(in the rows, 128 means zero)
Here are made-up things, facts about them, and rows of numbers that follow some of those facts. Name the thing behind each unnamed row.

Facts:
ξ: points at; Σ: uses
bababin Σ:vede flilir kludi
barol Σ:flabam driga
bepil Σ:kludi
biflu ξ:barol
bralon ξ:trebral fati steridror bababin Σ:suflubres
breses ξ:flogor Σ:gasar
brogristem Σ:deklin flaflozak klusku
brunam Σ:notrotir demun
davam Σ:suflubres grovabra
deklin Σ:dropluti
demun Σ:skaplu digul
digul Σ:suflubres grovabra
dizom ξ:zedar Σ:dodamas rotral
dodamas Σ:grovabra
dostal ξ:skabros
driga ξ:bababin situ tuplim Σ:situ
drogri Σ:dostal muge
dropluti Σ:kagir plegra davam
drunok Σ:rodaman
drupoklar ξ:skeram brevul
fati Σ:trifas rotral
fidak Σ:trifas suflubres gasar
flaflozak Σ:dostal
flerom Σ:trefom rotral poklas
fliflos Σ:suflubres demun
flogom Σ:suflubres studus digul
floplus ξ:sutrar
furi ξ:deklin Σ:situ
gapar Σ:rotral gadridir
gasar Σ:klistir
giflur Σ:skeskuror grovabra
gofon Σ:furi suflubres
gotriki Σ:rotral
grotem ξ:gofon skipus Σ:griditi grafor grovabra
grovabra ξ:zopu Σ:suflubres
kagir Σ:studus kludi
kasku ξ:vakler
keros ξ:fere Σ:suflubres gasar
kibam ξ:poklas digul rodaman Σ:driga
klige Σ:luskom digul
klistir ξ:bababin skulem Σ:suflubres
klistor ξ:ditel luskom Σ:suflubres digul
kludi ξ:plono Σ:suflubres skaplu
klustil Σ:grovabra
lagras Σ:gasar klistir
legritil ξ:gulim
ligon ξ:barol tosko
luskom Σ:kagir trifes situ
maflu Σ:dodamas furi
megritror ξ:gadridir
mikol Σ:suflubres
muge Σ:suflubres
mugralu Σ:kagir driga muge
nebok ξ:deklin
nelus Σ:zopu skeskuror steridror
notekam Σ:driga
notrotir Σ:suflubres viste
nudar Σ:steridror
pedruzer Σ:mugralu
plegra Σ:suflubres truka
plepus ξ:bepil bregek demun Σ:plesi studus
plesi Σ:dodamas digul
plestir ξ:griditi Σ:fere grovabra klistir
plustofu Σ:trifas davam
poklas Σ:viste
rabrim ξ:steridror
rakla Σ:situ
rodaman Σ:mugralu megritror
sikedo Σ:fati
situ Σ:kludi
skabros Σ:grovabra
skeskuror ξ:legrun Σ:davam
skipus Σ:grovabra klistir
skubral Σ:megritror zunir
skulem Σ:dogi vede notekam
sogragre ξ:duvam sobin situ
somezi Σ:klustil skaplu kludi
stasta Σ:flerom kludi
studus ξ:brobrulal brogristem Σ:rotral
sutrar Σ:nelus
tametrum ξ:fere steridror Σ:flabam
tigrabrur Σ:megritror
trebradrin Σ:vede
trefom Σ:griditi skabros
trelil ξ:bababin
trifas Σ:rotral davam
trifes ξ:trefom nistas
truka ξ:nistas Σ:digul
tuplim Σ:zotiplo
vagu ξ:stastur
vakler Σ:skeram
vede ξ:drunok drogri Σ:davam
veger Σ:trifas flogom
vese ξ:flabam Σ:furi suflubres skabros
viste Σ:davam
vokles Σ:skabros
vufitem ξ:drunok sikedo vokles
zakazus Σ:grafor
zema ξ:ditel rodaman Σ:zunir gadridir
zifi Σ:stasta
zive Σ:klustil klistir
zopu Σ:klustil
zotiplo Σ:luskom trifes
zunir ξ:sobin Σ:rotral flilir

Named rows:
[123 142 124 144 149 128 137 112 146 107 115 120 123 131 124 109 124 125
 134 118 140 128 108 108 120 123] : flilir
[106 136 140 130 144 140 117 164 124  84 110 137 118 122 105 170 133 114
 139 112 149 133 103 139 138 125] : zunir
[125 147 137 126 138 133 138 107 134  95 106 131 123 128 118 144 131 131
 132 133 145 132 130 107 143 119] : klige
[115 103 158 125  97 145 121 148 131 147 130 123 114 124 108 118 122 112
 112 149  99 131 150 137 173 152] : keros
[140 113 138 140 121 113 130 136 134 128 157 131  79 142 132  92 120 117
 114 142 113 132 120  98  94 129] : suflubres
[112 108 119 106 125 125 133 164 112 100 144 117 130 130 119 169 130 119
 114 137 107 134  97 117 121 136] : klistor
[113 125 141 129 108 139 126 160 149  50 141 136 159 126  83 118 124  99
 124 179 190 132 117 152 156 130] : bralon
[134 144 126 114 136 130 131  96 136  95 111 135 113 124 116 160 128 129
 134 135 142 136 119 107 158 122] : skipus
[149 129 131 118 116 125 116 105 125 154 127 145 108 124 135 135 127 134
 131 130 124 131 144 130 147 129] : giflur
[105  90 106 153 104 119 114 176 138 157 110 162 107 130 145 165 118 140
 145 107 103 130 138  96 105 142] : ligon
[109 105 156 131  93 159 117 134 141 178 117 119 150 113 108  95 120 112
 113 146 114 126 167 160 205 160] : tametrum
[131 107 122 140 117 122 106 174 132 136 125 148 125 132 133 110 127 124
 137 114 113 120  83 136 113 136] : sogragre
[138 129 144 129 116 128 123 119 123 154 118 146 117 129 139 119 131 141
 126 131 124 126 154 120 132 125] : somezi
[154 129 128 114 116 124 113  98 128 157 119 156 100 119 142 152 127 134
 127 131 135 135 127 129 166 130] : dodamas
[137 128 142 130 119 128 120 122 123 152 125 142 113 130 135 120 130 135
 128 127 121 127 153 120 127 126] : drogri
[102 104 114 134 119 144 136 138 143 156 138  95 187 115 119  90 117 107
 107 139 129 124 116 162 166 156] : rabrim
[124 128 119 117 135 124 143 118 115 131 133 122 142 126 139 146 131 133
 112 136 140 130 134 120 124 123] : demun

Rows to name:
No name comes twice in this set of rows, the named rows included.
[141 115 116 151 105 118  96 186 143 112 144 175 176 129 127  80 128 112
 137 144 196 115  79 183 112 125] : trelil
[154 124 133 109 112 120 111 105 124 132 181 124  95 132 112 136 122 122
 139 144 105 138 169 141 109 130] : davam
[135 123 133 133  91 127 104 182 129 109 114 177 190 130 124 105 139 136
 141 152 172 111 120 160 131 120] : driga
[127 131 129 125 112 122 119 178 141  19 145 159 151 133  89 140 131 104
 133 177 206 132  83 146 131 115] : klistir
[135 122 115 103 129 118 141 113 117 113 146 127 113 126 134 166 126 122
 105 152 142 141 114 105 133 127] : digul
[144 107 132 104 102 122 111 148 126 110 136 146  80 128 119 169 124 117
 124 148 103 139  96 124 163 140] : grovabra

Now the same things, written a new way:
Some rows with their names:
[129 153 147 130 147 121 141 148 126 119 130 135 140 120 137 126 137 131
 110 127 130 156 138 121 128 101 141 124 117 122 129 154 116 155 136 134
 119 111 132 111 129 130 153] : poklas
[120 127 122 126 131 128 132 107 126 140 126 124 127 130 132 130 135 119
 128 131 127 123 128 135 126 128 105 133 130 126 131 131 128 123 117 125
 128 130 132 132 131 128 123] : vagu
[123 123 123 125 130 127 132 112 126 139 123 125 127 128 132 130 136 120
 128 131 127 122 128 134 126 128 100 133 129 129 131 132 127 123 117 125
 130 129 133 133 131 127 126] : kludi
[131 139 131 123 129 127 135 133 127 135 126 127 124 130 115 130 130 116
 128 132 127 127 133 131 129 131 118 131 132 128 132 130 125 128 127 125
 129 126 139 128 123 123 131] : skaplu
[134 143 124 126 132 149 127 136 126  98 150 127 151 121 108 152 111 132
 144 118 136  90 163 118 138 126  90 122 128 143 118 122 120 133 136 115
 129 159 167 125 113 124 144] : demun
[129 150 147 130 147 122 141 149 126 120 130 137 141 119 139 128 139 132
 108 128 131 155 136 120 127 100 145 124 118 120 129 154 115 155 138 133
 119 112 135 115 128 131 153] : digul
[121 121 125 130 124 128 129 126 128 128 127 131 132 125 129 129 128 132
 129 126 130 122 121 124 127 122 114 126 127 129 127 129 129 123 118 128
 128 129 129 129 131 131 128] : somezi
[131 131 122 129 131 149 124 131 126  95 149 128 156 117 115 152 111 139
 144 115 139  89 156 114 136 122  88 119 124 145 116 122 122 130 138 116
 129 160 160 125 117 128 144] : bepil
[103 156 125 138 104 125 102 144 132 123 107 116 132 129 111 119  99 105
 130 136 115 145 112 117 134 122 137 109 136 116 127 132 113 102 135 129
 132  81 115 113 145 122 132] : trefom
[135 159 133 124 121 123 132 151 132 119 124 126 129 134 102 128 137 112
 135 129 129 135 137 123 132 131 131 126 133 124 130 129 132 129 120 131
 127 125 138 107 128 121 130] : griditi
[122 123 125 130 123 127 128 132 129 124 126 131 132 125 129 130 126 129
 128 125 130 117 118 124 128 121 115 125 126 128 126 131 130 121 111 128
 127 131 134 126 132 132 128] : zive
[123 120 125 131 124 126 128 127 127 125 123 128 133 120 130 128 131 130
 130 125 128 124 122 124 127 122 113 125 128 133 126 129 129 124 122 129
 128 133 128 130 133 130 128] : veger
[140 108 120  98 118 133 146 134 131 111 107 136 127 152 160 115 128 141
 128 142 143 145 136 152 126 131  89 165 134 140 140 118 117 134 134 121
 128 132 126 141 142 129 118] : vede
[127 130 127 127 125 127 131 127 128 128 127 128 129 128 123 130 130 123
 129 129 128 125 125 128 129 125 120 128 130 129 130 131 128 126 122 127
 129 127 132 129 128 127 129] : davam
[127 131 127 126 125 130 124 127 126 129 128 129 130 125 128 131 133 121
 126 129 126 124 125 129 126 132 131 127 135 125 131 130 128 133 127 127
 128 129 132 130 127 129 127] : dropluti
[125 126 128 134 115 126 124 147 129 119 127 133 138 122 115 131 127 129
 133 124 130 124 116 117 128 120 128 118 129 132 126 129 132 124 120 130
 128 129 132 124 132 132 131] : skipus
[120 125 123 127 130 127 132 108 126 142 123 126 128 128 133 131 139 116
 130 132 128 121 128 135 125 128 101 132 131 128 130 132 127 121 113 126
 130 132 133 131 132 127 125] : furi

Name these rows:
No name comes twice in this set of rows, the named rows included.
[141 112 117  95 115 132 143 128 133 107 105 134 124 155 169 113 128 141
 129 143 145 143 136 156 125 131  86 168 137 136 143 120 118 138 125 120
 127 139 128 144 147 130 112] : vufitem
[134 142 146 129 145 124 143 148 125 129 128 138 141 114 132 129 134 131
 111 130 130 149 134 122 125 105 137 123 121 130 129 150 113 151 146 130
 124 109 135 119 126 130 154] : luskom
[118 137 118 130 135 121 133  89 115 129 136 111 122 143 125 128 144 117
 130 123 132 159 140 147 133 135 120 136 127 127 135 119 134 135 152 127
 126 113 109 141 128 117 128] : megritror
[129 154 133 121 117 145  98 116 123 121 140 129 127 119 136 137 148 103
 120 133 123 108 132 139 121 160 191 121 155 106 143 140 127 165 133 120
 129 131 137 139 118 131 114] : klusku
[119 124 109 125 147 148 127  79 123 117 142 116 148 123 151 153 126 132
 140 118 133  71 164 132 133 126  40 134 122 137 118 124 121 122 111 111
 130 175 166 136 125 127 131] : plepus
[131 130 130 122 136 131 139 131 127 144 130 127 123 133 109 131 128 118
 131 136 127 141 138 133 126 133 121 133 131 137 132 128 123 129 148 124
 131 109 133 129 121 120 135] : dogi
[136 146 132 130 122 121 135 138 121 120 130 122 128 133  98 128 132 120
 129 125 129 153 135 132 135 126 129 126 129 133 131 120 129 133 153 129
 128 116 122 132 122 118 138] : gadridir
[ 96 141 118 134 115 129 103 109 128 143 104 110 126 126 137 121 106 102
 123 141 111 132 114 131 129 127 111 120 138 112 131 135 110 100 125 124
 133  90 118 130 148 126 126] : truka
[125 154 145 138 152 120 139 137 117 107 146 130 143 125 136 127 142 139
 108 118 138 193 143 124 130 102 171 121 111 121 131 151 120 172 177 136
 113  89 107 117 126 127 158] : rodaman
[112 139 133 133 163 114 144  88 117 130 127 121 138 123 176 125 156 134
 102 122 132 161 143 137 125  96 103 137 107 114 131 155 117 153 128 134
 116 114 118 127 140 130 145] : zema
[134 141 123 127 134 150 125 135 126  96 154 126 150 124 110 152 111 132
 144 118 136  92 162 120 139 129  96 121 127 140 118 123 123 136 141 114
 129 154 164 125 113 124 142] : bregek
[103 152 126 140 102 129  98 155 130 122 113 118 133 126 105 120  90 109
 128 136 115 150 108 115 134 126 156 103 137 119 127 131 112 103 154 127
 132  71 110 120 139 124 139] : nistas
[136 107 128 124 133 114 154 106 125 160 135 138 120 128 111 137 180 119
 133 125 136 129 110 139 116 134 114 138 130 133 139 130 154 138  96 134
 126 152 129 136 122 131 118] : biflu
[121 158 124 128 122 119 117 127 142 105 118 118 132 147 135 127 163 115
 146 121 141 125 138 116 129 130 126 126 127 113 121 136 144 128  81 142
 122 141 135  78 151 123 107] : zakazus
[125 137 128 130 120 128 135 152 132 121 140 133 125 136 109 128 103 124
 131 129 132 124 118 123 135 117 138 125 124 127 132 133 132 121 117 126
 125 118 141 128 119 134 134] : zopu

Now the same things, written a new way:
Some things and their rows:
[154 132 128 138 106 114 133 113 160 114 136 136 136 165 106 111 100 124
 127 106 139 118 103 148 155 147 121] : skeram
[114 120 130 114 126 120 131 120 139 126 139 153 111 175 106 122 117 132
 123 131 133 121 124 132 136 123 101] : sutrar
[130 136 149 121 134 106 119 115  84 144 146 136 119 147 108 108 152  93
 163 140 100 127 116 119 142 131 104] : kagir
[ 99 117 121  99 109  93 133 136 100 114 121 140 109 158 132 115 104 106
 119 123 123 126 115 123 130 105  99] : mugralu
[179 162 116 137 142 130 146 160 145 149 153 190 122 210 105 116 144 128
  75  63  83 151  79 167 188  76  96] : duvam
[121 141 112  91 145  64 124 142  95 103 131 148  74 167 163 165 134 112
  13 122 172 177 164 134  88 187 153] : rodaman
[ 99 113 126  97 173 116 158 170 135 131 201 153 132 115  88 157 120 175
 150 137 113  94  99 142 130 131 111] : dodamas
[119 114 175  82 106  82 139 105 146  74 152 151 122 188 107 133 127 144
 149 187 109 169 110 199 176  82 160] : sikedo
[159 170 163 129 162 137 137 159  83 162 181 225  97 151 102 104 154 153
 108  95  79 162 101  91 181  48  85] : zunir
[120 124 133 118 117 106 138 118 114 118 146 149 123 143 118 117 115 131
 131 129 113 122 119 125 133 109 105] : brunam
[152 141 130 167 114 111 130  92  68 144 160 116 149  92 125  76 182  98
 189 156  73 118 128 135 136 114  92] : kludi
[138 134 167 124 135 124 121 115 120 122 163 173 101 138  94 111 120 145
 137 136 129 138 131  95 151 120 106] : gapar
[157 137 131 136 113 114 134 111 162 112 135 135 134 154 107 117 106 124
 124 108 135 119 104 154 155 143 116] : zedar
[139 131 166 121 138 122 136 125  97 126 173 171 115 106  99 111 107 151
 150 135 118 124 121  85 148 106 106] : dizom
[169 133 182 109  86  60 162 142 108  68 147 106 175  84 155 111  83 130
 182 163  76 154  76 208 206  50 190] : vufitem
[165 142 132 144 110 102 144 129 121 116 137 123 151  99 127 101  83 123
 145 105 117 112  96 135 158 113 128] : kasku
[ 99 125 113 101 169 121 153 187 138 141 201 134 132 116  92 147 130 168
 155 146 122  98 107 148 138 131 116] : klustil

Name these rows:
No name comes twice in this set of rows, the named rows included.
[109 123 140 141 140 141 195 116 155 149 154 131 139 114 124 110 156 193
 145 142  86  87 196 158 125 102  95] : davam
[130 142 208 125 146 150 159  99 142 148 141 172  99 138 104 112 127 169
 144 131 123 131 196  94 157 114  98] : trifas
[127 152 122 100 137  50 145 179  26 115 130 115 107  68 199 135 108 102
  64 115 132 159 147 119  99 136 157] : kibam
[106 134 220  84 122  85 201 135 117 111 118 101 141 109 153 113 115 152
 191 167  65 131 163 199 189  37 162] : vede
[ 98 143 176 119 146 127 184 136 125 159 116 113 123 110 140 106 113 151
 157 117  93  91 184 132 146  90 104] : skeskuror
[125 138 114 135  98 112 136 158 110 126 148 134 113 122 130  95 107 125
 134 138 145 136 128 110 138  83 107] : breses
[169 137 134 140 112 111 138 115 128 117 141 127 150 125 118 110 111 114
 138 106 112 114  98 149 158 133 127] : skaplu
[181  38 117 150  68 206 174 130  33 128 200  92 147  44 145  88 174 134
 119 113  40 149 155 133 139  50 102] : bralon
[151 142 193 134 137 125 125 113  86 128 178 189 114  86  99  99 112 146
 166 136 117 133 122  58 155 103  99] : studus
[111 138 107 122 130 118 149 183 122 132 182 135 127  99 114 114 107 152
 150 141 134 112 113 127 139  98 111] : plestir
[168  64 183  98 113 222 127 115 105 138 198 157  81 166  69 129 158 141
  99 116 113 178 166  87 162 123 104] : fati

